Each row is followed by its class.
[ 131  189  131   60  210  107  108   40   54  -58  124  -57 -165  -36
  -18   -7  -70 -158 -151 -123 -187 -115   47  370 -266  -76  -79   90
   68  238  163   90 -220  148  -42 -216   56  192  -26 -292 -179 -169]
R
[-130  180 -247  -98  -78  158  259  139   19   74  -49  126   84 -253
   11   78  -12   69   -9  100  -88  -38  146  247  100   -3 -103   -7
    3  -99  140   79  -13  -20    9 -130  -57  210  -75  -81   12   24]
J
[  80  -64  -76  -67   70 -108  200   29 -163   79 -231   37 -234  -84
  183  -76    1  102  -72 -256  164    6   19   30  -43  246 -271  134
   85   11  342 -206   40  149  442 -118  215 -126 -443  -67   50  -95]
V
[  73   61 -171   14   12  -14 -180  -58   42  -21 -123    1  -38   84
   56 -137 -110  114  -27  -55   15  116  114  -98  -17   29  180  -95
  111  -33 -100   33 -220  127  -48  -58 -159  -13 -218 -163  -22   -5]
A
[ -77  215  -81 -120  -87  100  -41 -166 -110   83  -79  115  159  206
  103   18 -149   18 -124   83  -46    3 -120 -254    4   30   26   76
  196  -87  142  163   -9  279 -236   63  140  239   91 -201 -192  -54]
H
[ 151  -53  -53  -42  -43  211  212 -148 -308 -258  206   -1 -468 -143
  -72  234  147 -221   40  261 -108  136   68  193 -149  143 -266  -76
  159 -521   -2 -110  202 -129  -39  -16  150 -236  -78 -360  324  153]
K
[-152   49   95  -13 -232  -75  -34  -85  -85   47  -68    1 -139   79
  168  -90  -56   38  253  -24    5  -77   74 -111 -246  -11   39 -134
  152  -77  356 -255  188  215  128  102  337  -59 -110  338 -175   58]
Z
[ -86 -254 -113 -102  163   53   69 -139  -19  -13 -327  -30  -50  196
  164  -55 -184   26   38 -159   41   52 -247 -198    8 -176  308   70
   49  -14  232  230  -75  191   54  -74 -211  -51  128  -64   57  134]
W
[ 290  -25   94  125 -100  177  326  136   63 -183   77 -232   46  235
 -280  190  -80 -294  272   88 -149  104   57  358  -51   75   26  332
   75  108 -899  333   71   -5  238  121 -194  137 -220   35  -57  112]
E
[-234   84  -63  -23 -373  -85  170  -71  -86  172   18  -81  -75   -4
  136  123 -222 -127   60    7    1   73  283   -3 -147  405 -105  110
   51 -336  369 -223  181  561   57   63  157  -30 -124  100  217   92]
T
[ 264   47 -129   48   52  131 -144  -12 -180 -126   49   11 -165    6
  -51   78   37  -14  -56  -29 -200   16  211   77 -106  -53   -6  107
  113  280  -78  103 -186  -14  180   43  -86  -48  -98 -327   -3 -139]
W
[-241    7 -132 -170 -320  193 -187  -20  -16 -281 -238    7   23 -174
  239   93 -117  115  -89  223  140   72   32  -97  -17 -146  -62    8
  -36   10 -252   53   20  435  -64   47  -82  142  -62  -46  -12  -85]
J
[ 158  145   40 -112  -24   19  -25 -136 -187   83  -52  -45   32  156
   94  172   58  185 -293   -1  -57  -24  -79 -172  -82   11 -102 -117
  211   15 -171 -133   53  114  -66 -161   19   83  116  -82  246   22]
T
[-183 -267  118   70 -158   15   96  -62 -139  -67  146   65  -92  115
  -16 -181    0  -31  250   77 -181   52  236  261  139  -35  -65  -26
 -151 -317   42 -179   87   81  223  -25   15  207   -5    5 -140    4]
C
[  34   64  221  221 -299   51 -297 -100  155 -209   92 -103  105  407
 -180   -6 -117  107  -53  388  290  269    0  495   41  -63  138 -170
   13   42 -484  499  -57  195    5  142   76 -310  107  -97   24  111]
R
[  79  239   56   55   92 -211  -65  -86 -113   99 -104   44  -35  107
  286  115  -50  294 -129  -60  267 -107 -233 -276  -49    3 -126 -148
 -156 -214  157   87  134   56   67  -42   25 -104 -380   49  -82  -19]
Z
[ 155  247   91  131 -123  250 -253  235   65 -138  102  -98  -15  308
  117  131 -229 -108 -202 -157  119 -153  -22   10   44  221  -24   84
   95  450    2  288   22   54   13  230 -111   29   10 -211 -142 -254]
C
[-250  -38 -193 -161 -170  112 -222 -249  176  -17  -73   86  -23   86
  137  295  -56  -72  107  195  -76  273  388 -302  -49 -105  127  -94
 -118 -184   11  175 -155  220   56  155 -413   23  -73  -91 -298    9]
K
[ 198  -55  143 -165 -136    7  -71  -33  128   19  223  -24 -103  305
  242   77   34 -109  168  179 -132 -101 -139 -121   48  137 -122    2
  -71  -54  -45  -48   44   58 -179  -76  -99   87 -141   -1  143 -172]
K
[-179 -129  -30  143  -31   71   15   60 -237   -4 -195 -107 -158  171
  -13 -200   28  245  143   40   96  -60   79  180  -40  342  124   65
  174   -2  117  -55   87  377  202  -80  125  -13 -190   80   32  146]
Z
[ 418  -20  118   84  -62  104   73  -38  155  -20  405  -97 -156  185
 -231  324  337  -46  -73  -26   89   51  113  105  -81  208 -300   74
   69 -132 -381 -142  145  -47  132  -80  233  -24 -153   10  367    1]
Z
[  70  -74 -149   36 -170  -17 -173   36  127 -117    9   49  113   71
  -56   33 -180  -37  126  135  -16  121  200   84  107   58  -15   54
  110   68    0   21  -58   27  166  -26  -79  -38  -49   58   82 -157]
J
[ -31 -219 -176   82 -150  -22   27  265   51 -193  174 -113  -70   15
  177  -74  157  -67    2   88  234  -26  198 -196  -18  -71 -111 -266
  -32  243 -271 -244  -74  348   69  -24 -160 -132 -177   18  298  -81]
J
[ -94  -32 -244  123  160   -2  473   -3  118   26   24   35   43   65
  -67  205   71  -27  211   35  356  179 -228   41  -99 -272  154   -6
   40 -132  186  402 -231  147   57    9   -5 -105 -301  -38  -41   23]
Y
[-159 -231  -39  105  160   73  266 -115 -333 -145 -233  -98 -149  234
  -50 -205  -27  -86   41  -56  224 -201  180   14   -3   43  -61   81
   26  -49  359  174 -111  194  195   30   85  -52  -88 -134  -86  -31]
J
[  78 -123 -119  -95    4    3 -128  109  -59 -141  -92   -9   58  263
 -104  327   61   60   52 -133  393  -44 -121 -260 -124  -94 -232  -91
   21  -48  382  236   65   -8  -60  111  -41 -115  121   96  280   66]
Z
[  74  -19   29  -27  -58  114   60  160  -21 -112  -60  123 -147 -142
  194  118  -57   32  147  -69   68 -160    6  138  -47  -70   10  171
 -245  114  -17  203   97  434  117  -99  265   69 -268  149   12   28]
K
[ -75  150   34    9   45   42   30   -1  -97  -35  -54   24   18  -31
  198   56   13   66  -32   52  -60  -14  169  101  -42   45  -56  -18
   60  150   87  197  -21  218  243   -9  102  -65 -285  -48  -47 -146]
K
[-137  131  153  130   35   -2 -126   -2   70   85  -77  212  128  -35
   10  174 -277  217 -271  -88  -41 -204 -156 -124   71 -128   -1  -14
  -56  173  -87   13    9   37 -179  -40 -133   66    9  -24   72  -31]
Y
[   8 -232 -117  172   61  100  -54   -3  162 -124   42 -164  122  -54
 -194 -180  -58    6  -35   61    9   71   70  134  119  -11  146  151
   90 -135  -10  101  -44 -181  -85 -127 -155  -21  104  -73  -98  -40]
T
[ 201   54  268   52   22  100  207   20  116  193  188   43   30  151
  245 -199  -22 -217 -357  -25   97  263 -124  108   -4  209  -28 -446
   32 -189  -84  -73   88 -236   42  -80  -28  123    8  -74 -246 -234]
J
[  69   79  -69  -13 -124  138 -178  -71  -75 -113  -67   -6  -79   24
   19 -165  -68  -33 -100  203  -11   75  130   -7  -14  131  -26  -28
  -64   11 -113    6  -97  103  -52   28  -52 -147 -166 -197 -171 -133]
V
[  89 -234   25  -57  140  359   92 -192  -28   -4  -31  -45 -291  -14
 -167  351  -19 -125   82   55  -12  -52 -116 -176   39   41  -66 -134
   63 -167 -108 -263   78   -9   39  -65 -376 -122   92   -9  233   82]
E
[-211 -249    3  -70  -66   36  134 -156 -103  147 -147  166  -13   64
   55   86 -149  -10    7   10   33   80  212  -23 -188  -58    7   42
   84 -138  524    9   78  403  162  -86  228  -28  -13  193 -103  -17]
F
[-187   91 -202   39  150 -165   82   19  -22  -92  127 -105   99 -305
  142   52  171 -227  -69   84  184  180    3 -217  117  189 -174   73
 -144 -156  157  -57  -45   24  106   97  -82   63  272  -18  -22 -251]
J
[ 276  129 -123 -121   35  -92 -131  -17  107 -130   66  -10  106   65
   69  -48  -55  -47  -73   86  -41   -6  -51  -89  186   13  -50   66
  188   60   96   99  -59 -269 -148  -84  185 -300  -39  -78  243 -152]
K
[  23   26 -185  -56  274  169  -39 -125  250  -45 -118  139  100   21
  300  -67 -303 -125  -10   95   50  -49   27 -185  282  -14   89   93
   89 -124  136  169    5   56 -128 -117 -254  147  -10 -190 -189 -170]
A
[ 127  133 -142  -79  -48   41  365  105 -297   13  -31   12   43  325
  209  323   -1 -129 -418 -208  192  158  104 -351   94  202   57 -215
  181 -100  -87    6   84  -12 -101   27  191 -124 -120   83  167 -121]
A
[ -40  -69  349    4  253  151  -18 -104 -163 -154    2  -68 -181  122
  185  -24   93   47  -41  -79   36  -32   15   97  -64  -56  -74 -115
  170  153   32   19  149  187  152   98  189   12 -253  -92 -284 -125]
R
[-195  -69   42   54 -216  -57  -23  -61   25  -42  -84  144   -4  316
  -60  138 -210    5   54  -91  -39   78   95  -39   38   40  126   20
  183 -274  206  -20   10    8  -84  -15  184  177  130  169 -112   20]
K
[-294   81  -38  219  263  122  258   37   93   11   77  -51   -6 -259
  -98   97   32   91   28  -98  131 -161   55  250 -125 -180 -101  185
   -3   30  230  -29   -9  106  -52  -50  -14   64 -285  -77   71 -165]
E
[ -47  207 -130  -75  120   11  130   -9 -186   30  -17   76  -29    8
   27  -76  106  -52  -62  -17  155  -20  123  167  -16  103  -37  316
 -257  251  377  -16  -18   92  141 -119  235  101   83 -222  -21 -269]
Y
[-139  108    1   94  -95   47  119  -47 -206   71 -118  170  137  -51
  -65  -83 -210    6  -26   -6 -199   -8  -46   24   57  -29   55  -85
    7 -154  -39  206 -199  202  -19   93   43  120   24  -52 -139   49]
H
[ -99   44 -191  -47  -30  138  -59  -72   81  -57 -115   13    2    8
   39  -63 -119   92  148  150  -85  -55  115  115   42  -98   21   49
  166   67   61  102 -100   87   59  -34 -203   68  -58 -204   95   12]
C
[ -42 -189  -23  -69  -58 -162  -86 -209 -165   95  -56   -8 -228  -28
  108  -50  -35  177  185  -28  116  -61   -9   -4  -96  -52    3  125
  169 -163  298  -73   -7  359  101   45  202  -13  -93 -157  147  222]
F
[-190   -8 -224  127  178 -167  242  281  -95  -95  -93   55  135   53
   17  -67   58  159  -34 -225 -176 -109  -17 -247   14   69 -310   78
  147  -73  185   14 -127  200   66 -204 -137  214  -19   -7  292  -82]
E
[ -11  -22   27  101  -35  104 -330  111   51 -138  115 -206   53   25
 -127  -89  130   33  104  161  -34  113 -229 -152 -156   66  -78 -176
 -260 -130 -342  257 -168  -79 -237  220 -738  100  138 -195   41  -83]
F
[ 238  169   27  -92  -12 -289  114   80 -366  -26  -44   29  197  -69
  -91 -152  220    6   31  -93 -101  186  -56   29  -15   81  -87 -146
  -81  -94 -165   48  163 -389  217   68  323  -81  518  220  505  154]
Y
[ 215 -115  134  251  124   68  -18 -205  153  -12  129  -97  -46  -84
  -38 -109  128   63 -146  -17  -72  -11  -56  -89  -75  -58 -223   37
 -252 -532 -351  259  -59  -83  126  -41 -281  140  115 -103 -252   70]
Z
[ 160  -40  -88  -67  -64  -36 -110  -60  135   50  -86  -69  133  170
  117 -241 -107   98  102   94 -210    6   42   -8   70  -14   85   21
  210  168  -82  208 -315   95   94  -78 -200  -46 -335  -86 -130 -156]
A
[-213   47 -135  193 -181 -132  -34  125   13   86  168   79 -198  102
 -146  211   -3  -94   34   63  -46  132  232  -39  -62  254 -114   72
 -152  106 -405 -357  -71 -326 -280  385 -584   -2   30 -179  286  -85]
R
[ 210  178  -75 -195 -178 -191  299  277   22  155  -95 -123  209  -58
   38  -78  -52 -131  223 -140  276  144 -345   97  176  233   99   77
 -512 -257 -234  313  -10  -73    0  103 -126  242   51  158  126  185]
Y
[  31  108   64    5   24  -77   -3  148  111  -35  127 -108  -16  -28
  -84  -76   94 -119  -36  -93  235  -62   85  193  -55 -173 -291  132
 -146  197 -170 -326  -22 -356 -115  168  -39   -1  184  119 -155 -207]
E
[-258  -28   77   45 -405  -41  -67  -24 -142    6   92  -62   31  189
  250 -163  -98   11   83  112 -288   50   -5 -224  -68  197   73 -199
  162 -109  144 -192    0  292  -15   68  -97  150  150  -12  141 -171]
Y
[-196 -191  107  -67 -165   79   23   57 -194   12 -140  -47   32  224
 -333 -121  293   83  166   -7 -199   43  261  246  -38   91  -57 -109
   54   76   27  148 -131 -525  156  264   -3  -17  123  269 -180  -41]
H
[-149  143  -76  -70   13  -49 -223   56   53  -66 -228   48  230  143
 -156   38   38  187  100   45  126  139   78  -73  -49   -1  209   55
 -179  151  -78  312  -11   40  -43   28   -1   55  -79  219  -23  -27]
F
[ 149   19 -312  -61 -265 -164   82  159  192 -155   -2  -72  106   38
  -16   47   85  -61 -106  156  547  266 -193   44   85  -53 -108  181
  231  123   41   53  -54 -173  174  -66  242   -8 -121 -134 -200 -248]
W
[  -8  106  -64   60  -13  -80  -40  -69 -212  143 -121  -59   86   -4
   92 -122   14  210  -81  123 -129   19   32  -76 -106  102  209 -102
  153   18 -135  -30   18 -133 -137  -38  -91   64  -47   -6   77  -18]
T
[ -90   22 -144   79 -231  119   53   70 -112  -52  -77  203 -192  -69
  135   37 -137 -104  334  104 -227 -113 -119  -91  163   77   33  -38
  108  -65 -170 -278  -60  183  217   22 -224  397  467   11  -80  112]
Z
[   4  162 -121   58  331  101  407   64    7   70   34  -58  131   96
  -33  131  -12  -51 -248 -157    4  -70 -117  -80   32 -194  223   12
   62   54  104  158  -68 -174 -137 -215  -53   33 -238 -119 -363   -9]
Z
[ -70  131  -13   25  125  140  157   27   30   20   59  110   28 -172
  -19  129   49   -4  -46  226   94  -53 -126  154   13  -46  -60 -116
   34   14   67  -15   53  119 -133 -167  139  -11  -88  -19   19  -26]
V
[-184   64   49   85   99   10  140  -35  421  119  270  -84   47  252
 -168  141   70 -151  -49   53 -168  148 -135   25  140  123  330   41
   30  -41 -141  -73   19 -405 -346  -83 -146  -72  132   74  -64   55]
V
[ 192  102   27   30 -272   -2  -95 -222  299  203  413 -107  -76 -119
   75   11 -135 -222   17  428 -387 -102  -82   67   79  305  -86  289
   26 -216 -267 -152   32 -253 -346  -39 -333  140   96 -331  103 -138]
A
[  74   42 -246  -63  123   38  -83   77   17 -143 -121  -62   66  -34
   73   25  -76   12  -22  -54   33   78   36  -99   86  181    1   96
  154   -9  135  218 -195  249  -58  -21  -14  -86 -216 -104  166  -82]
V
[ -82  -74   14   51 -238 -293  140   64  -90  -10 -143    9  180   84
   53 -291  -96   83   -8  -64  -20  -77 -288 -176   62   24 -124   83
 -119 -245   85  157   52   88   -8  -56  195  -82  227  260  156   81]
A
[  34  -66 -192 -194   44  -22  -82  -40 -135  -91 -264  -35  -24 -138
  382 -194   66  -30 -270  392  314  196  -34  -55  -90   44   26 -257
  102 -173  -65  340 -123 -164 -343  104 -120  -63   71 -237   74  -43]
W
[ 185  249  159  -69  -37   88  178  300  138  190  -76  -75  174   -7
   87  149 -197 -125 -192   67 -134  -86 -299  136   59  378  -60  -75
  182  274 -309  178 -169   67 -132  -82 -182  174 -263  134 -189 -115]
V
[ 129  173 -160  -70 -131  133  273  142 -180  102  -97 -165  204  193
 -119   26  216  158 -126    5  274  124   50  -90  -98 -157  -26 -487
   81   45  -33  -28 -156 -172   19  -32 -107  -12 -152  183 -164 -259]
R
[  71  -76  -58   31   80  -78  122   47 -234 -135 -138  -86 -159  100
  187 -109 -105   44   39 -131  120  -55   55   88 -124  -16 -228  305
  -98 -106   65  -45   60  244  225  -37    0   -8 -301  -26 -216  -59]
Z
[ -25  -97 -120   65 -106  189 -152  -49  -80 -105  -68   18  -74  -31
 -153 -134 -160  -63  163  284  -70   72  177  307  -55    2   92  -31
  174   26   76  -15 -163   22   31   27 -119 -125   38 -103 -175   -4]
Z
[ -17   32  -23  -99   15   85 -331  155  176 -159 -199   48   72 -137
  267   21 -177  142 -162  176  192 -142 -152   22   66  -34 -104 -103
   29  275  154  293   21    7  -81 -110 -193 -121 -124  -72  -42 -175]
A
[ -24    1  -27   97  103  -20   35 -133  149  -10   17 -118   29  145
  -91   23   -6  -76 -129  -22  200  -42  -45 -129    1   60  -66   60
  106  -19  174   31  -52   51  -14  -47   44 -165  118  -88  115  -27]
V
[ 137  -65  -13   17  -91   49   76   -8  150   -6   80  -37   82  129
  -13   75 -118 -117  -81   -4    4   53  157   88  -35    6  -69   83
   85   -2  -11  261 -125  180  -10    6   12 -101 -226  -92   22  -19]
T
[ -80    2 -220   80  140  249  196   31 -105  -47 -127  143   90 -247
  -54  118 -124   85 -220  -46  -84   39  127   17   12 -126  -17   22
  105 -186  139  144   33  161    5 -145  -35   76  -70 -110   13   -1]
W
[ 257   53   14  166  270  249  147  -72 -136 -164   25   15 -327  346
 -429    9  113   57   -5  -95 -106   33   11  125    6  -37 -242   39
  -57   40 -482 -220 -125 -232  155    3 -226 -431 -300  -28  -48  -23]
J
[ 248   -4   92  125  126  175  -75  159  -83   82   50   14   67  -91
  -33  239   47   23  -78 -125  234   84 -129 -287    9  250  -38 -288
  320  104    1  -12  181  193  290   65   88  101 -189  121 -236  -95]
E
[ 134  242   47 -137  -25 -153 -491  -65 -149   57  -60   -2 -124  -88
  193 -172    5  137   42   58   58   12   93  -80  -88  113    3  -41
    7  226 -104 -222   29  221   17  144  128    7    8  -64 -116   52]
E
[ 214  117  -55   31  -16  288  187  118  156   47   67  121    4  255
  -82   81 -272 -175 -234    8  143   28  -58  177   80  -45  103   82
  118   75 -249   60 -210  218 -294 -126   18  104  -17 -101 -258  -71]
F
[ 239 -188   90 -353  126 -149   17  -55  -17 -106  -42   14 -125  210
  -15  -97  233  -10   99   58  -40  190 -141  -36  -77 -135 -348 -126
  -41  217 -269 -370   24  -78  207 -214 -163  -64 -229 -148  247  -62]
R
[ 110 -151  288  -15  294  -61  -78  -74 -214 -255   79   48   38  140
 -330 -220  226  160   38 -415    5  -43   61   49   48 -363 -260   -9
 -195    6   91 -141  -27   26  150  -14  475 -250 -144  164  224  -90]
F
[  77  -66  -12  168   38   97  -72   29   30 -177  100  -97 -164  -77
 -180 -118   -2   -4   12   20 -168   91  134  247   39  196   18   74
  183  -18 -110  -14  -74   35   92  -72    2  -24  -34 -203   33   -4]
R
[ -71 -119   65   15   15    4  -67  -61 -238  -32 -131  -72 -120   43
  287   51    0   67  285   72 -106  -86   17 -132  -34  173   52 -142
  250  -59  142    5   14  360  310   63  -17  119  -37  198  -72   26]
Z
[ 228  -19  -75   48  159  166  -97  137  -91 -317  173 -246 -207   30
   29  194  129 -107  -46 -130  387  210 -155   23   79  256  105  310
  -97  -24 -250    1  179  195  -39   81  165 -152  109   20  230 -122]
F
[  46  264 -194   40  -68  187  134  154   11  -83  -47  -41   68   27
   88  -53   43   53    1  134  186  -88 -219   48  122   56  100  133
  -43   -2  -71  391  -39  213  -12  -93  182  184   21  -13 -331  -63]
H
[  34  320  -92 -125  -45  -72 -146  -13 -120  -91  -31   95  153  284
  -11   77  -51  -69  173  183  -16  -61   90 -290  184  238 -203  -35
  218  136 -256   -3  -10  151 -130  300   61  -42 -181  -41  298  -36]
H
[  16 -143  -78 -136   57  -54   -8  -59   24   83 -184   -3  -85  124
  284 -256  -18   46   29  -37  138   13    6 -227  149  162  -99 -133
  221  -56  214 -207  -83  182  117  -39  -68  103   98  -20  -11  -85]
R
[  11 -103  -28  218 -166 -145  -99   48  -47  116  165 -150 -125 -410
   45  229   -2   25   46  138  195   36  167  187  175  339   20  114
 -120 -319 -213 -233  238 -359   59  205 -136   48   57  128  -29   20]
V
[ -83  -92   48  -59  -61  175  -75  -30 -287  -49 -329   78   89  155
  -52 -177 -214 -130 -158 -114   46  122  137 -248  -82  310 -142 -137
   69  -39  125  458 -152  389  -19  448  -48 -169 -170 -141  -38   67]
J
[-245    6 -164  177   81  -48  125  -13 -170    8 -133   89   19 -246
   78   12 -256  -10  -30   46  117 -160  -35   34  -23 -169   37  174
 -176  -66  211  186 -123  251  -81   -6 -162   54   88 -234  -29   36]
K
[  89  -83 -101  -16  -63   59 -146 -123   36  -64  -92  -46   54  158
 -106 -103 -162  -53  -60   27 -103   91   85  -23   28   64   20   -9
  144 -166   76  159 -211 -164  -59   31 -203 -106  103 -171   36   10]
Z
[-217   61  -53   94 -217  181  132  -66   84   10   97  -72   14  -33
   -4  -45 -183 -199  -76  147 -113  -18  168  177   24  208   46  177
  -30   -1   -6   19 -102  276  -81   32  -94  -29  -93 -272  181  -84]
Z
[ -23    4 -125   54  385 -251   32  189  328 -129   92   52  -54   14
  224  280  -79 -152   57   84  238 -119  -48  -91 -191 -214 -223    0
   47  102  236  103 -167   67 -147 -173 -311   99  -63   -2  -88 -102]
Y
[ 217  -24 -106 -118   10   98  -38  -90   14   60  -36   99    7 -213
  204   53 -308  -89 -171 -152   61   76  -28  -38  -10 -270   51  -56
   92 -149  181   46 -115  165  -71  -47   -3   69  114 -230  -67    9]
E
